Rows and roughly how far along a hidden order each lies, from 0 to 10:
[-10  -7  -1 -17  16 -15   0 -22  -1 -33   0   8   1  23  13   5   1 -26
  -3  15  -1   2  -6  -1 -33  -1  -5  15 -23 -10   3  17   0 -24  23 -13
   2  -5 -13  -5   2] : 7
[ 0 -2 -4  1 -1 -5  0  5  1 -2  1  0  0  2  2  0  1 -1 -2 -7  0  3  4 -1
 -4  2  0 -1 -3  0 -1 -2 -2  8  4  0  0 -1 -3  0 -5] : 0
[ -8 -20 -13  12  28 -11   8 -18   6 -13  16   3   3  18  12   9   5 -20
   1  -9   5  19   9  -5  11  24 -15  17 -13   7   0 -16   1 -32  11 -11
  18   2   8   8 -12] : 10
[ -2  -6 -10  -5   8 -15   1  -8   1 -21   1   5   1  27   7   8  -2 -13
  -1  -5  -2  -7   4  -2 -15   3  -2  10  -9  -8   5   6   1  -8  11  -8
   7  -2  -3  -6  -8] : 2
[-10 -12 -15   2  20 -10   4 -28   2 -19   1   4  -1  28   9  15   7 -24
   0  -2   2   3   3   0 -10  18  -6  16 -18   1   5 -11  -6 -17  14  -9
   8   1  14  -5  -8] : 7
[ -1  -3  -5  -6   7 -10   2  -4   0 -15  -1   2   0  11   1   4   0  -8
   0  -8   0  -4   1   0   2   1  -1   5  -3  -4   3   4   1  -6   4  -4
   4  -1   0  -5  -5] : 1
[ -8 -17 -25   5  15 -18  12 -21   2   9   8   6  -4  27  27  22  10 -28
  -4  -4   4   2  11  -4 -10  15   3  15 -23   7  -1  -3 -21  -4  13   7
  -4  -4   2   2 -20] : 8
[ -9 -13 -12   7  19  -9   3 -27   4 -16   4   2   1  26  12  12   5 -34
  -1  -3   3   9   4   0  -4  18  -7  16 -17   0   5 -10  -4 -26  17  -8
  13   2   6  -4  -8] : 8
[  0   4   3   7 -10 -13   0   2   2   5   6  -2   2   2   5  17   2   8
  -6  -3  -1   6   5  -3 -10   6   0   2   7  -5  -2   8   2   6  -4   2
   3  -1  -4   4  -2] : 1
[ 0  2 -4  4 -1 -5  0  3  1  0  3 -2  1  2  2  4  1 -5 -5 -7  0  3  4 -2
  0  4  1  3  4 -2 -1  4  1  1 -3  2  2 -1 -3  0 -3] : 0
[ -9  -5 -11  -2  18 -12   4 -23  -1 -28  -2   5  -2  18   7  13   2 -29
   1  -8   0  -8   4   2 -27  15  -3  10 -22  -5   7   0  -4 -25  16 -11
   6  -1   8 -10  -8] : 5
[ -9 -17 -12  13  24  -7   2 -27   5 -17   5   1   3  23   7   6   3 -28
   3  -3   5  13   5  -3   7  24 -13  15 -16   3   5 -18  -5 -22  16 -13
  18   3   4   1  -7] : 9
[ -7  -6 -17  -1  17 -19   8 -22   2 -16   4   3  -1  32  20  17   7 -32
  -7  -8   0   2   8  -3 -30  23  -2  17 -15  -2   0   5  -6  -8  12  -1
   2  -1  12 -11 -15] : 6
[ -6  -8 -13  -2  20  -9   6 -29   0 -18   0   3  -4  30  10  13   6 -43
   0   2   1  -4   3   3 -21  17  -3   8 -23   0   7   9 -10 -22  18  -3
   3   0  13 -10 -10] : 6
[-1  0 -5  1 -4 -4 -1  2  1  0  2 -1  1 -1  1  2  1  2 -2 -1 -1  1  3 -2
  2 -1  0 -2  1 -2 -2 -4 -1  2  3  2  0  0 -2  2 -3] : 0
[ -9 -19 -11   5  23  -7   2 -29   3 -17   4   3   1  26  12  12   5 -32
   3   0   3   9   2  -1 -10  21 -10  16 -17   2   7 -16  -4 -24  18 -13
  12   2   7  -2  -7] : 8
[ -3  -5 -13 -17   6 -23   2 -13   1 -43   3   7   0  24   5   6  -1 -14
  -4  -5   1  -4   5  -6 -38  11   0  12 -19 -13   4   5  -2  -9  19 -14
   6  -2  -4 -11  -8] : 4
[ -9 -14  -9   8  19 -11   2 -25   4 -17   4   2   1  28   9  11   6 -29
  -2   1   3  10   5  -3  -5  19  -6  13 -17   1   4 -17  -5 -18  21 -11
  14   2   5  -2  -8] : 8
[ -5  -7 -20   0 -19 -19  -6   3   5 -63   9   6   1  35  11  15  -9 -10
  10   3   4 -12   0   1  -7  15   2  14 -28 -14   6  14  -3   3  19   3
   4  -3 -14 -16  -6] : 6
[ -9 -18 -10  13  28  -2   4 -32   4 -24   9   3   2  20   8   7   4 -29
   6 -11   5  14   8   0   7  20 -13  13 -13   5   5 -20   0 -38  10 -14
  18   4   8   4  -6] : 10
[  0   1 -28  -1  -1  -2   0   0   1  -2   1   0   0   9  -7   3   0   1
  -1  -3   0   1   3  -2  -6   1   1  -2   2  -2   0   3  -1   2  -8   2
   1   0  -3  -2   0] : 0
[ -2   1  -6   3  -6  -3   0   6   1  15  -5  -1  -1   4   3   1   2   2
  -3  -2   1   3   5  -2 -11  -6   3   2   6   2  -3  -1  -6   9   0   5
   0  -2  -6  -4  -1] : 1
[ -1   4   7   8  -5  -7  -1  -1   0  11   6  -2   0   7   4  11   0  -7
  -1   5  -1   1  -1  -1 -11   9  -3  -8   2  -5   0   3   4  -5  -2   0
   2  -1  -2   1   0] : 1
[ -1  -4 -16  -7   9 -26   1  -5   3 -30   4   5   1  27  11   7  -1  -9
  -6  -6  -1  -6  10  -5 -24  11  -1  11  -8 -13   3   7   0  -2  12  -9
   9  -2  -6 -11 -11] : 3
[ -4  -2 -22  -2 -20 -22  -5   6   6 -57  12   7   1  36  17  15  -7 -11
   6  -9   3 -10   2   0 -17  16   3  14 -29 -17   4  15  -2   8  21   2
   5  -4 -13 -13  -7] : 6
[ 0  2  0  5 -7 -9  0  0  0  4  5 -2  1  2  1 12  1 -3 -3 -6 -1  3 -1 -1
 -5  8  2 -2 15 -4 -2 -2  3  2 -4  1  1 -1 -2 -6 -2] : 1
[ -4  -6 -14 -17   6 -30   0 -10   3 -38   7   8   1  32  14   7   3 -19
  -9   1   2   3  13  -9 -35   6   0  15 -20 -11   1  12  -2  -4  14 -14
   2  -4 -12 -10  -6] : 6
[ -3   1   3   5  -2   9   0   1  -4  10 -12   0  -2  -4  -7   4  -1   1
   7  11   3  -2  -4   3  -7  -6  -2  -1   0   4   4  -5  -5  -7  -1   2
   0   0  -4   1   6] : 1
[  0   2   8   6  -6   3   1  -5  -3   3   2  -2  -1   0  -2   6  -1  -8
   3  13  -1  -1  -5   3 -10   8  -2  -4   0  -6   3   2   5 -12  -3  -4
   2   0   0   3   7] : 1
[ -8 -17 -25   1  24 -17   8 -21   1  -1   7   5  -4  20  14  21   8 -34
   0   2   5   1   8  -2  -9  15   1  14 -20   7   1   0 -22 -10  19   6
  -2  -2   5   4 -10] : 8
[-10 -20 -10  12  33  -3   6 -24   5 -18  15   2   3  16  10   8   5 -22
   7  -6   4  14   6  -1   3  22 -14  11 -17   4   4 -22   2 -37  13 -13
  17   3  10  -3  -3] : 10
[ -8  -6 -18  -1  19 -15   7 -25   1 -19   3   3  -2  27  17  19   7 -30
  -3  -9   1   0   4   0 -30  17  -2  16 -24   0   4   7  -7 -17  16  -1
   4  -1  12  -7  -7] : 6

[  0 -10 -33  -5   7   7   9 -23   4  23  -4 -13 -37   1  -4 -10   5 -41
  -2 -36 -15  18   2  -6 -14  -9  -3  -9 -10   2  -5  13  23  16  30  32
  63   3  11  11 -23  -7   6 -25   7   0  15  13 -16  33  11 -21] : 9
[ -3  -7 -16 -15 -19 -12  21 -32   5  38  -4   7 -24  -2   9   1 -11 -13
  21   0 -43  -3   5  11  22 -15   2  -6 -11  -2   6  10  25   5  25   1
  20  13  -2  -2 -31 -11   1  -8  14  -6  -1   9   2  22  11  -7] : 4
[ -3  20   4  17   2  29  -4   1  -2 -26  -2  25 -13 -13   3  -3   5  -2
  13  -3   9 -14   0  13  13  -9   7   9  17  10   6   5  -7   6  24   1
   8  -7  -2  -1 -13 -13  13   2   5  12  -3  -4 -17   3  -3   3] : 2
[  7 -18  38 -11   3 -37  -3  10   9  -8  12 -23  29  18  -5  17   3  29
 -31  13  10  23   0  -9  -5  18  -8  -4   7 -20  -9 -16  21 -17 -41  -2
 -54   6   3   1  33  24 -13  -6 -14 -14   4   3  22 -22   1   9] : 7
[  1  -5  41   0  -1 -54  19  -5  13 -19  21  -8  12  -2  -1  30   8  34
   0  20  -8  19   5  14  11  13  -2  -4  26 -22  -1 -13  40 -19 -30 -26
 -47   6   2   0   2  12  -5  -8  -4  -8 -11  17  11 -11   7  12] : 0
[  5  -5   5 -17 -15 -15   7 -31  15  28   2  19 -30   6  13   8  -4  -5
  12  -1 -39   3   7  15  40 -14   1  -7   6  -6   5   8  41   1  25  12
  -4  14   2   1 -32  -6   6 -16  13  -7   9   9  -2  28  12  -2] : 3
[ 11  14  -6   6  18  25 -44  21   6 -27  -4  15  -7   9   0  -9  18   6
 -21 -11  22  -1   5  -7   6   1   0  -1  19   4  -2  -1 -10   1  22  32
   3  -5  10   7  13   0   7  -8  -6   9  24 -11 -15  16  -4   0] : 4
[  0 -17  26  -6   0 -63  17   2   9   2  20 -33  28   7  -5  31   2  36
 -11  24 -10  24   4  -3  -6  20  -7  -9   7 -26  -4 -18  28 -19 -49 -27
 -27  10   3   2  15  19 -17  -8  -9 -14  -7  15  29 -22   7   6] : 2
[ -3  -1  15  18  17  20  15   8  -2 -36   5 -17   2 -11 -15  -2   8 -15
 -14 -23  34  19  -8  -5 -37   5  -2   5  12   4  -9  -4  -1   4  -9   3
  19 -12   4   7   8   9   8  -7  -6   4  -2   4 -12 -10  -2  -3] : 9
[  3  -6  -5  -7  -2  25   8 -24   5   7  -4   6 -29   2  -1 -12   0 -30
  -4 -30  -4  12  -3   2  -2 -13  -1  -2  -3   7  -4  12  20  12  29  27
  32   2   4   6 -17  -1  11 -15   6   0  13   4 -15  18   6 -10] : 10
[  4  11 -40   5  13  16 -31   7   0   2  -8   3 -20   2   0 -22   1 -19
  -5 -18   2  -4   7  -9  -1  -5   1  -5  -2   5   1   8 -15  10  37  30
  49  -4  11   7  -7 -13   3  -9   2   9  21  -2 -20  26   1 -12] : 4
[  0   3 -17  -2  -6  41   7 -20  -3  10 -11  19 -31  -2   2 -16  -4 -35
  11 -26  -6  -5  -3   6   6 -18   3   1  -3  14   1  15   4  16  35  19
  35  -1  -1   1 -26 -13  14  -7  11   4   8  -1 -16  22   3  -9] : 8
[ -2  14 -33  20  21  19 -21  11  -5 -12  -3  -5 -12 -11  -5 -13  14 -22
  -1 -20  17  -3   3  -7 -16   1   2  -1   3  10   0   7 -20  11  26  16
  54 -10  10  10  -8 -12   5  -4   1  14  11  -1 -22  20  -2 -11] : 4
[ 10  25 -12  14  20  24 -41  10  11 -34  -1  30 -32  -2   4 -10  25  -6
  -6 -18  11  -4   8   6  22  -8   5  -2  31   3   3   6   4   7  51  37
  25  -5  15   9  -7 -13  15 -16   4  17  23  -2 -30  37   1  -4] : 1
[ -1 -10  52  -8 -17 -44  33 -13   8  -6  15  -4  16   0   0  24  -7  33
   7  23 -14  13  -1  15  16   6  -2  -1  13 -16   0 -10  36 -16 -37 -33
 -59   9  -7  -6   1  15  -5  -1  -1 -14 -17  11  19 -22   5  14] : 3
[  7   0 -26  -6   8  38 -16 -12   5   7 -10   9 -35   7   1 -22   7 -32
  -9 -34  -1   7   1  -5  -2 -12  -2  -4  -1  10  -4  13   8  14  41  41
  41   0  10   9 -13  -6  11 -21   6   4  25  -1 -20  28   4 -14] : 9
[  4  11 -23  -3  -2  -6 -12 -19  10  13   0  18 -33  -4  11  -1   8 -11
  16  -5 -31  -5  10  13  30 -14   3  -6  11  -3   8  12  23   9  40  18
  27   6   7   4 -34 -16   8 -15  13   4  11   8 -15  38   9  -7] : 1
[  0  -9  21  -4  -6  17  20  -8  -1  -3  -3  -1   3   1  -3  -2  -8  -7
  -5  -8   9  10  -7   1 -12  -1  -2   3  -2   4  -5  -2   7   1 -10  -3
  -9   0  -5  -1   2   8   3   1  -1  -6  -7   0   4 -13  -2   1] : 10
[  8   8 -41  -3  12   9 -42   3   8   8  -7  12 -26   9   6 -12  15 -13
  -7 -16 -10  -4  10  -7  19  -8   0  -8   4   4   2   9   1   8  37  39
  34   2  15   8 -10 -12   3 -13   4   6  27  -2 -21  38   4 -11] : 3
[  4   2  17  -1   4 -41 -15  15   6 -10  10  -6  20   7   1  17   6  38
  -8  23   1   0   5   0  11  14  -2  -2  11 -13   1 -14   3 -10 -31 -14
 -44   3   2  -1  18  10 -10   3  -8  -4  -2   0  13 -13  -1  10] : 1
[ -5  -2  40  11   2 -56  30   4   4 -27  22 -19  23 -11  -7  32   6  40
   4  25   3  14   2  11  -5  17  -1   0  19 -20   0 -17  23 -16 -37 -39
 -46   0  -1  -1   8  13  -7   2  -6  -6 -21  15  16 -26   2  13] : 0
[  6   8 -44   5  15   8 -38   7   7 -11  -5   6 -20   3   2 -11  16  -9
  -6  -9   4  -5   8  -5   7  -3   1  -5   9   2   1   7  -6   5  31  27
  33  -2  12   8  -3 -10   4  -8   2  10  19  -2 -19  27   1  -8] : 3
[ -1 -10  25 -11 -17  -3  24 -16   3  12   1   4  -1   3   0   7 -11   2
   7   5 -12   5  -4   9  10  -5   0   0  -2  -2   0   1  21  -3  -9  -9
 -23   7  -7  -5  -4   7   0   3   4  -9  -8   2  10 -10   3   5] : 7
[  8 -16  -9 -28 -17  13  -1 -31   9  47 -11  17 -31  18  11 -11 -12 -19
   0 -15 -35   5   2   2  25 -17  -2  -7 -15   3  -1  13  28   8  30  28
  20  15   1   0 -20  -3   4 -14   9 -10  17   1   2  27   9  -8] : 9
[  4 -11  -9 -12  -4  22   6 -19   5  20  -6   3 -25   7   1 -11  -3 -29
  -7 -22 -12  10  -2  -3   1 -11  -3  -4  -6   4  -5  10  17   9  21  25
  24   6   4   5 -13  -2   4 -14   4  -3  13   2  -6  16   6 -10] : 10
[  4 -18  -6 -26 -19   5   0  -8  -1  46 -10   1   8  20   6  -7 -21  -4
  -3   5 -21  -4  -4  -7   7  -5  -4  -2 -27   3  -1   6  -3  -1  -8   6
 -15  11  -7  -7   4   4  -9   7   1 -13   4  -9  21  -6   0  -1] : 10
[  9  -6 -29 -16   5  13 -18 -21  12  27  -9   4 -38  16   4 -14   5 -31
 -12 -31 -21  14   5  -6   9 -12  -4 -12  -5   0  -4  14  24  12  39  48
  30  10  12  10 -18  -5   6 -26   7  -2  29   6 -12  37  10 -17] : 8
[ -2 -13  50  -6 -11 -11  34 -11   2  -8   8  -5  13  -1  -4  13 -10  12
  -2   7   3  15  -8   9  -4   4  -2   3   8  -6  -5  -8  25 -11 -29 -23
 -43   4  -8  -4   6  19   0   0  -2  -9 -17   6  15 -23   1  10] : 8
[  3  -9 -11  -9   2   9  -9   2  -1  13  -6  -7   4  11  -2  -9  -3  -7
 -12  -3   4   5  -2 -12 -11   2  -4  -2 -13   2  -5   0  -7   2  -3  11
 -18   1   2   2  10   5  -3  -1  -7  -5  10  -5   3  -2  -2  -4] : 9
[  7  11   6  10  15 -15 -16   3  13 -32   9   7 -17  -3  -1   6  22   8
  -8  -8   7  12   7   7  11   3   1  -5  32  -8   0  -3  23  -1  19  21
   6  -1  12   9  -6  -1   8 -19  -1   6  14   9 -18  20   5  -1] : 1
[  4  -5  10   0   6  22   3  -6   4 -11  -1  -1 -14   4  -5  -8   4 -17
 -15 -22  12  16  -5  -4 -11  -1  -3  -1   5   2  -7   3  11   6   9  21
  14  -2   6   7   2   6   7 -14  -1  -1  12   2  -9   8   2  -4] : 9
